Here is a tiny trained network, its code and every weight. The questions are about switching its units off for an input and a class, where a switched-off unit gives its printed mean instead of its output.

import numpy as np


def w(rows, s, z=0):
    codes = np.array(rows[::2]) - 128.0
    scale = np.full(codes.shape[1], s)
    scale[-1] = z or s
    return codes * scale


def f(y):
    return y / 2 * (1 + np.tanh(0.7978845608 * (y + 0.044715 * y**3)))


def log_softmax(a):
    a = a - a.max(-1, keepdims=True)
    return a - np.log(np.exp(a).sum(-1, keepdims=True))


def net(x, mask):
    res = np.array(x, float).reshape(1, 7) / 4 @ E
    y = f(res @ A[0][:, :-1].T + A[0][:, -1])
    res = res + np.where(mask, y, B[0][:, -1]) @ B[0][:, :-1]
    return log_softmax(res[-1] @ U[:, :-1].T + U[:, -1])


A, B = {}, {}
E = w([
[132,125,128,129,130],'x0',
[81,203,240,211,67],'x1',
[167,107,147,154,126],'x2',
[137,132,130,124,129],'x3',
[114,105,126,157,123],'x4',
[94,171,59,233,252],'x5',
[109,108,241,80,242],'x6',
],0.011)
A[0] = w([
[119,162,102,151,66,253],'neuron 1',
[131,117,173,104,58,121],'neuron 2',
[147,92,80,94,109,231],'neuron 3',
[180,145,69,155,88,243],'neuron 4',
[110,82,102,129,158,106],'neuron 5',
[122,6,99,49,94,126],'neuron 6',
[163,70,108,52,121,157],'neuron 7',
[145,106,78,112,175,89],'neuron 8',
[69,137,217,100,159,164],'neuron 9',
],0.013,0.0047)
B[0] = w([
[80,185,208,127,33,217],'neuron 1',
[130,99,168,65,50,204],'neuron 2',
[98,254,153,139,155,222],'neuron 3',
[83,180,79,173,22,235],'neuron 4',
[218,138,91,113,125,174],'neuron 5',
[51,169,163,167,161,247],'neuron 6',
[106,119,169,216,202,229],'neuron 7',
[216,105,46,147,123,208],'neuron 8',
[197,4,180,131,124,232],'neuron 9',
],0.009,0.013)
U = w([
[99,226,155,197,83,234],'0',
[71,63,187,163,206,254],'1',
[155,213,23,151,62,80],'2',
[190,44,69,111,203,98],'3',
[110,157,148,89,4,7],'4',
[157,35,165,64,88,34],'5',
],0.011,0.0055)

Each question gives the input, the list of numbers given to net, and the class t.
The units are the neurons (one row each of A and B). Each row of codes is followed by its name. A weight is (code - 128) times the scale printed after its matrix; where a second scale follows, it is the last column's (A, B and U).
mask holds one flag per neuron, in row order. A switched-off neuron (its flag False) gives its mean, the last column of its row in B, instead of its output. The means were averaged over made-up inputs and are rounded, as every weight is.
A unit's drop is (log p(t) with every unit on - log p(t) with that unit switched off) / (log p(t) with every unit on - log p(t) with every unit switched off).
The circuit of an input: a set's keep is (log p(t) with only the set's units on - log p(t) with every unit switched off) / (log p(t) with every unit on - log p(t) with every unit switched off). Starting from all 9 units, units are removed one at a time, each time the one whose removal leaves the highest keep (on an exact tie, the one counted first), for as long as the keep stays at least 0.8.
circuit, biggest first: the units of the circuit, biggest drop first
most important unit: the unit with the biggest drop
k most important neurons: the k neurons with the biggest drops, biggest first
drop when u is switched off: that unit's drop, to one decimal
input [-7,-5,2,-5,-6,1,8], class 3: circuit, biggest first : [neuron 8; neuron 1]
input [-1,1,-6,2,-4,-7,8], class 5: circuit, biggest first : [neuron 9]
input [5,-4,8,7,-7,-6,2], class 1: 3 most important neurons : [neuron 7; neuron 4; neuron 1]
input [4,-3,7,-8,6,0,-8], class 0: circuit, biggest first : [neuron 1; neuron 3]
input [-1,0,-3,4,8,2,7], class 3: circuit, biggest first : [neuron 6; neuron 1; neuron 7]
input [-2,8,-1,-6,4,-7,1], class 5: 4 most important neurons : [neuron 9; neuron 4; neuron 3; neuron 6]
input [-3,6,-4,-7,5,-6,0], class 4: 3 most important neurons : [neuron 1; neuron 7; neuron 8]
input [1,4,-3,-2,-4,0,-7], class 4: 4 most important neurons : [neuron 7; neuron 6; neuron 1; neuron 3]
input [-4,-5,-3,2,-8,-5,-1], class 0: 2 most important neurons : [neuron 3; neuron 9]
input [7,2,4,7,0,-2,-1], class 4: 2 most important neurons : [neuron 7; neuron 6]
input [4,-3,6,1,2,5,0], class 2: 2 most important neurons : [neuron 9; neuron 7]
input [-4,0,-3,2,-2,-8,-4], class 0: 2 most important neurons : [neuron 6; neuron 7]
input [8,-1,-6,5,-7,1,6], class 3: 2 most important neurons : [neuron 6; neuron 1]
input [-4,-6,-5,6,2,-1,-5], class 0: circuit, biggest first : [neuron 6]
input [-1,-4,0,-3,-2,-1,2], class 1: 4 most important neurons : [neuron 4; neuron 1; neuron 7; neuron 6]
input [-8,0,3,-3,6,-8,6], class 1: 2 most important neurons : [neuron 6; neuron 7]
input [6,2,0,1,-3,-7,4], class 5: 2 most important neurons : [neuron 2; neuron 9]
input [-3,-5,5,0,0,5,1], class 3: 2 most important neurons : [neuron 1; neuron 4]
input [-2,-1,6,-8,4,1,3], class 3: drop when neuron 8 is switched off : -0.1
input [-5,0,5,0,-7,6,3], class 3: drop when neuron 1 is switched off : 0.1
input [-8,7,-1,-4,-5,5,2], class 1: drop when neuron 4 is switched off : 0.1
input [-8,-4,-4,-2,-6,8,8], class 3: drop when neuron 3 is switched off : 0.0
input [3,3,2,1,7,6,5], class 1: most important unit : neuron 8
